Below is a small trained network, with its code and all its weights. Each question gives an input and a target symbol and asks what happens when units are switched off, that is, made to give their printed mean instead of their output.

import numpy as np


def w(rows, s, z=0):
    codes = np.array(rows[::2]) - 128.0
    scale = np.full(codes.shape[1], s)
    scale[-1] = z or s
    return codes * scale


def f(y):
    return y / 2 * (1 + np.tanh(0.7978845608 * (y + 0.044715 * y**3)))


def softmax(a):
    e = np.exp(a - a.max(-1, keepdims=True))
    return e / e.sum(-1, keepdims=True)


def log_softmax(a):
    a = a - a.max(-1, keepdims=True)
    return a - np.log(np.exp(a).sum(-1, keepdims=True))


def net(x, mask):
    ids = ['βγδμτφψ'.index(c) for c in x.split()]
    T = len(ids)
    res = E[ids] + P[:T]
    u = 0
    for l in range(2):
        r = res
        for j in range(2):
            rows = slice(2 * j, 2 * j + 2)
            q, k, v = (r @ M[l][rows].T for M in (Q, K, V))
            z = softmax(np.where(np.tri(T) > 0, q @ k.T / 2**0.5, -1e9)) @ v
            o = O[l][rows]
            res = res + np.where(mask[u + j], z, o[:, -1]) @ o[:, :-1]
        u += 2
        y = f(res @ A[l][:, :-1].T + A[l][:, -1])
        res = res + np.where(mask[u : u + 8], y, B[l][:, -1]) @ B[l][:, :-1]
        u += 8
    return log_softmax(res[-1] @ U[:, :-1].T + U[:, -1])


Q, K, V, O, A, B = {}, {}, {}, {}, {}, {}
E = w([
[152,188,99],'β',
[138,95,236],'γ',
[116,191,38],'δ',
[83,239,46],'μ',
[83,124,187],'τ',
[11,107,59],'φ',
[183,232,251],'ψ',
],0.018)
P = w([
[205,2,141],'0',
[101,159,143],'1',
[96,166,157],'2',
[95,158,153],'3',
[87,164,150],'4',
[90,157,153],'5',
[134,147,195],'6',
[121,150,182],'7',
],0.0096)
Q[0] = w([
[195,121,144],'L0H0',
[79,203,232],'L0H0',
[6,81,157],'L0H1',
[178,69,55],'L0H1',
],0.012)
K[0] = w([
[39,124,201],'L0H0',
[154,10,126],'L0H0',
[190,82,113],'L0H1',
[129,149,187],'L0H1',
],0.014)
V[0] = w([
[145,150,87],'L0H0',
[41,101,124],'L0H0',
[254,104,162],'L0H1',
[92,194,97],'L0H1',
],0.013)
O[0] = w([
[173,142,217,1],'L0H0',
[65,249,132,92],'L0H0',
[204,32,138,55],'L0H1',
[104,82,3,186],'L0H1',
],0.006,0.0032)
A[0] = w([
[105,7,25,67],'L0N0',
[95,169,125,182],'L0N1',
[162,118,74,73],'L0N2',
[224,112,123,3],'L0N3',
[51,98,132,133],'L0N4',
[137,64,125,118],'L0N5',
[201,222,121,197],'L0N6',
[74,48,76,184],'L0N7',
],0.011,0.0036)
B[0] = w([
[154,63,162,151],'L0N0',
[184,27,39,255],'L0N1',
[169,140,97,130],'L0N2',
[217,21,131,156],'L0N3',
[151,121,254,200],'L0N4',
[167,189,207,166],'L0N5',
[140,162,20,224],'L0N6',
[142,238,152,172],'L0N7',
],0.007,0.0066)
Q[1] = w([
[159,157,255],'L1H0',
[201,132,90],'L1H0',
[79,186,160],'L1H1',
[57,129,175],'L1H1',
],0.0093)
K[1] = w([
[142,86,143],'L1H0',
[80,203,122],'L1H0',
[197,151,190],'L1H1',
[186,5,101],'L1H1',
],0.013)
V[1] = w([
[120,182,155],'L1H0',
[1,176,147],'L1H0',
[158,120,51],'L1H1',
[91,113,181],'L1H1',
],0.012)
O[1] = w([
[55,157,101,100],'L1H0',
[71,168,182,3],'L1H0',
[175,167,166,139],'L1H1',
[57,124,2,116],'L1H1',
],0.0081,0.024)
A[1] = w([
[137,57,91,16],'L1N0',
[243,114,51,62],'L1N1',
[176,208,150,189],'L1N2',
[136,170,123,167],'L1N3',
[71,60,161,189],'L1N4',
[91,149,2,255],'L1N5',
[34,149,75,165],'L1N6',
[71,115,22,102],'L1N7',
],0.0078,0.0031)
B[1] = w([
[125,225,11,177],'L1N0',
[3,227,170,253],'L1N1',
[191,24,8,160],'L1N2',
[99,74,121,141],'L1N3',
[74,40,174,142],'L1N4',
[212,134,133,175],'L1N5',
[185,142,135,162],'L1N6',
[140,69,243,157],'L1N7',
],0.006,0.024)
U = w([
[179,213,151,182],'β',
[106,180,73,146],'γ',
[121,1,15,2],'δ',
[38,238,140,16],'μ',
[68,167,143,130],'τ',
[177,78,172,72],'φ',
[76,38,115,220],'ψ',
],0.0096,0.0048)

Each question gives the input, a string of symbols that net reads in full, and the target symbol t.
The units are the heads (2 rows each of Q, K, V and O) and the neurons (one row each of A and B). Each row of codes is followed by its name. A weight is (code - 128) times the scale printed after its matrix; where a second scale follows, it is the last column's (O, A, B and U).
mask holds one flag per unit, layer by layer, with each layer's heads first. A switched-off unit (its flag False) gives its mean, the last column of its rows in O or B, instead of its output. The means were averaged over made-up inputs and are rounded, as every weight is.
A unit's drop is (log p(t) with every unit on - log p(t) with that unit switched off) / (log p(t) with every unit on - log p(t) with every unit switched off).
The circuit of an input: a set's keep is (log p(t) with only the set's units on - log p(t) with every unit switched off) / (log p(t) with every unit on - log p(t) with every unit switched off). Starting from the 12 units with the biggest drops (on a tie, the unit counted first), units are removed one at a time, each time the one whose removal leaves the highest keep (on an exact tie, the one counted first), for as long as the keep stays at least 0.8.
circuit, biggest first: the units of the circuit, biggest drop first
k most important neurons: the k neurons with the biggest drops, biggest first
top k neurons in layer l: the k neurons of layer l with the biggest drops, biggest first
heads that matter: for each layer, one digit per head in row order, 1 if its drop is at least 0.15 and else 0, layers parted by /
input ψ φ τ τ δ β φ, target γ: top neuron in layer 1	[L1N1]
input μ μ τ τ φ, target τ: top 2 neurons in layer 0	[L0N7, L0N4]
input φ τ γ δ, target β: 2 most important neurons	[L1N5, L1N7]
input δ β φ β γ, target φ: circuit, biggest first	[L1N1, L1H1, L1N0]
input τ τ ψ μ, target β: 3 most important neurons	[L1N1, L1N5, L0N1]
input φ γ τ β φ, target μ: heads that matter	11 / 10
input γ ψ μ δ, target β: circuit, biggest first	[L0H1, L1H1]
input δ γ φ φ, target φ: top 2 neurons in layer 1	[L1N1, L1N0]
input τ γ μ τ δ γ γ φ, target ψ: top 2 neurons in layer 1	[L1N1, L1N4]
input τ μ τ τ γ φ τ, target ψ: heads that matter	00 / 11
input φ β β τ, target μ: circuit, biggest first	[L1H0, L0H0]
input γ β β τ τ, target δ: circuit, biggest first	[L1H1, L0H1, L1H0]
input δ δ τ, target φ: circuit, biggest first	[L1N1, L1H1, L1N0]
input δ γ φ τ μ γ φ, target φ: 2 most important neurons	[L1N1, L0N0]
input γ β μ γ, target δ: 3 most important neurons	[L0N1, L0N6, L0N5]
input τ β δ δ δ γ, target ψ: heads that matter	01 / 11
input φ γ τ τ τ τ, target μ: circuit, biggest first	[L1H0]
input δ ψ τ β γ, target φ: circuit, biggest first	[L1N1, L1N0, L0N6]
input ψ γ γ, target γ: heads that matter	11 / 11
input φ τ τ φ, target μ: most important neuron	[L1N2]
input μ τ ψ ψ β γ, target τ: heads that matter	00 / 10
input δ γ γ β τ, target φ: top 2 neurons in layer 0	[L0N0, L0N3]
input μ τ γ, target τ: top 3 neurons in layer 1	[L1N1, L1N2, L1N0]
input ψ γ δ β γ, target γ: 3 most important neurons	[L1N1, L0N3, L1N0]
input δ ψ δ φ ψ, target γ: top 2 neurons in layer 1	[L1N2, L1N1]
input β δ γ φ, target β: top 2 neurons in layer 0	[L0N3, L0N7]
